Below are the code and all the weights of a small trained network. Each question names an input and a class and asks about switching units off, where a switched-off unit gives its printed mean instead of its output.

import numpy as np


def w(rows, s, z=0):
    codes = np.array(rows[::2]) - 128.0
    scale = np.full(codes.shape[1], s)
    scale[-1] = z or s
    return codes * scale


def f(y):
    return np.maximum(y, 0)


def log_softmax(a):
    a = a - a.max(-1, keepdims=True)
    return a - np.log(np.exp(a).sum(-1, keepdims=True))


def net(x, mask):
    res = np.array(x, float).reshape(1, 6) / 4 @ E
    y = f(res @ A[0][:, :-1].T + A[0][:, -1])
    res = res + np.where(mask, y, B[0][:, -1]) @ B[0][:, :-1]
    return log_softmax(res[-1] @ U[:, :-1].T + U[:, -1])


A, B = {}, {}
E = w([
[215,167,107,250,130,208],'x0',
[89,77,254,158,106,189],'x1',
[93,240,117,55,62,209],'x2',
[143,115,126,111,127,138],'x3',
[78,47,38,160,45,153],'x4',
[133,123,127,122,130,133],'x5',
],0.0072)
A[0] = w([
[119,174,127,107,86,178,119],'neuron 1',
[107,170,137,93,105,162,117],'neuron 2',
[151,169,169,123,160,119,121],'neuron 3',
[94,97,159,92,124,105,182],'neuron 4',
[120,174,128,90,105,176,117],'neuron 5',
[152,164,177,130,168,122,115],'neuron 6',
[170,168,1,97,150,65,53],'neuron 7',
[112,129,128,130,120,110,252],'neuron 8',
[115,177,141,104,130,160,140],'neuron 9',
[194,146,109,198,111,170,89],'neuron 10',
[98,98,69,142,87,156,87],'neuron 11',
[101,186,118,79,96,151,111],'neuron 12',
[82,109,129,48,134,53,86],'neuron 13',
[157,148,109,158,151,142,130],'neuron 14',
[138,91,152,152,152,101,123],'neuron 15',
[97,80,234,153,107,182,119],'neuron 16',
[151,89,134,147,162,85,108],'neuron 17',
[103,99,101,173,84,158,103],'neuron 18',
[137,86,142,136,157,116,179],'neuron 19',
[191,155,107,193,143,179,105],'neuron 20',
[107,107,91,158,72,118,175],'neuron 21',
[164,136,112,179,154,150,134],'neuron 22',
[110,139,172,117,95,171,141],'neuron 23',
[148,84,140,158,166,103,101],'neuron 24',
[140,97,124,137,153,85,154],'neuron 25',
[156,159,145,129,170,132,124],'neuron 26',
[103,99,76,140,97,150,93],'neuron 27',
[88,98,156,149,105,154,175],'neuron 28',
[153,168,164,114,171,122,108],'neuron 29',
],0.011,0.0039)
B[0] = w([
[145,129,91,179,98,97,212],'neuron 1',
[131,120,97,179,104,111,198],'neuron 2',
[144,83,158,97,109,98,198],'neuron 3',
[85,145,132,136,125,161,207],'neuron 4',
[137,124,94,176,82,117,207],'neuron 5',
[158,89,161,79,118,81,200],'neuron 6',
[161,205,118,105,251,180,255],'neuron 7',
[134,156,120,127,174,152,192],'neuron 8',
[153,124,89,159,108,103,198],'neuron 9',
[61,106,163,104,83,170,229],'neuron 10',
[167,76,166,80,128,73,199],'neuron 11',
[158,127,90,181,89,115,211],'neuron 12',
[2,100,182,143,78,196,239],'neuron 13',
[97,127,151,122,128,151,181],'neuron 14',
[158,147,63,182,94,118,180],'neuron 15',
[168,224,99,117,235,163,247],'neuron 16',
[135,127,63,174,63,112,190],'neuron 17',
[147,82,176,78,135,92,198],'neuron 18',
[133,133,95,152,114,133,188],'neuron 19',
[61,104,168,129,98,172,235],'neuron 20',
[153,110,150,87,145,107,206],'neuron 21',
[84,125,142,134,125,151,198],'neuron 22',
[154,149,97,152,149,132,200],'neuron 23',
[146,128,69,185,79,113,185],'neuron 24',
[131,120,95,176,108,130,191],'neuron 25',
[144,90,165,74,112,104,185],'neuron 26',
[159,90,164,83,120,64,188],'neuron 27',
[182,145,126,94,181,123,195],'neuron 28',
[154,69,157,84,104,75,199],'neuron 29',
],0.009,0.0074)
U = w([
[158,138,38,221,58,88,71],'0',
[23,122,190,120,88,216,125],'1',
[173,188,109,109,227,163,254],'2',
[179,85,190,51,108,10,49],'3',
],0.012,0.0027)

Each question gives the input, the list of numbers given to net, and the class t.
The units are the neurons (one row each of A and B). Each row of codes is followed by its name. A weight is (code - 128) times the scale printed after its matrix; where a second scale follows, it is the last column's (A, B and U).
mask holds one flag per neuron, in row order. A switched-off neuron (its flag False) gives its mean, the last column of its row in B, instead of its output. The means were averaged over made-up inputs and are rounded, as every weight is.
A unit's drop is (log p(t) with every unit on - log p(t) with that unit switched off) / (log p(t) with every unit on - log p(t) with every unit switched off).
The circuit of an input: a set's keep is (log p(t) with only the set's units on - log p(t) with every unit switched off) / (log p(t) with every unit on - log p(t) with every unit switched off). Starting from the 12 units with the biggest drops (on a tie, the unit counted first), units are removed one at a time, each time the one whose removal leaves the highest keep (on an exact tie, the one counted first), for as long as the keep stays at least 0.8.
circuit, biggest first: the units of the circuit, biggest drop first
k most important neurons: the k neurons with the biggest drops, biggest first
drop of u: that unit's drop, to one decimal
input [-4,7,-4,1,-7,2], class 2: circuit, biggest first : [neuron 16]
input [7,-6,-5,5,4,-4], class 1: circuit, biggest first : [neuron 10; neuron 20]
input [6,4,-3,8,4,-4], class 1: 3 most important neurons : [neuron 10; neuron 20; neuron 7]
input [6,-7,-1,3,5,1], class 2: 2 most important neurons : [neuron 7; neuron 13]
input [-4,4,5,-1,-6,-6], class 3: 2 most important neurons : [neuron 29; neuron 6]
input [6,-8,4,-7,0,-7], class 2: 2 most important neurons : [neuron 7; neuron 13]
input [7,8,0,6,4,5], class 2: 4 most important neurons : [neuron 16; neuron 13; neuron 28; neuron 23]
input [-7,6,-5,1,1,6], class 1: 2 most important neurons : [neuron 13; neuron 7]
input [7,-6,-2,-2,-8,-7], class 3: circuit, biggest first : [neuron 29; neuron 26]
input [5,2,-2,-3,-4,2], class 1: circuit, biggest first : [neuron 20; neuron 10]
input [-5,5,4,-1,-8,3], class 3: 3 most important neurons : [neuron 29; neuron 6; neuron 7]
input [8,-8,4,2,-8,-6], class 1: 3 most important neurons : [neuron 20; neuron 10; neuron 16]
input [-7,6,-7,5,3,-2], class 0: 3 most important neurons : [neuron 15; neuron 24; neuron 17]
input [-7,-5,-8,-6,4,-8], class 0: circuit, biggest first : [neuron 17]
input [6,-2,2,6,-5,0], class 1: 2 most important neurons : [neuron 20; neuron 10]
input [4,7,8,-6,7,-4], class 0: 3 most important neurons : [neuron 1; neuron 7; neuron 5]
input [-3,-8,4,-8,5,-6], class 2: drop of neuron 7 : 1.4
input [2,-8,-7,4,0,6], class 2: drop of neuron 12 : 0.3
input [1,-8,-1,-4,-1,-7], class 2: drop of neuron 7 : 0.1
input [-5,-8,-3,-1,-4,4], class 2: drop of neuron 7 : 1.6
input [-8,-4,-2,-4,0,4], class 1: most important neuron : [neuron 13]
input [-7,-7,0,6,1,-7], class 1: 2 most important neurons : [neuron 13; neuron 16]
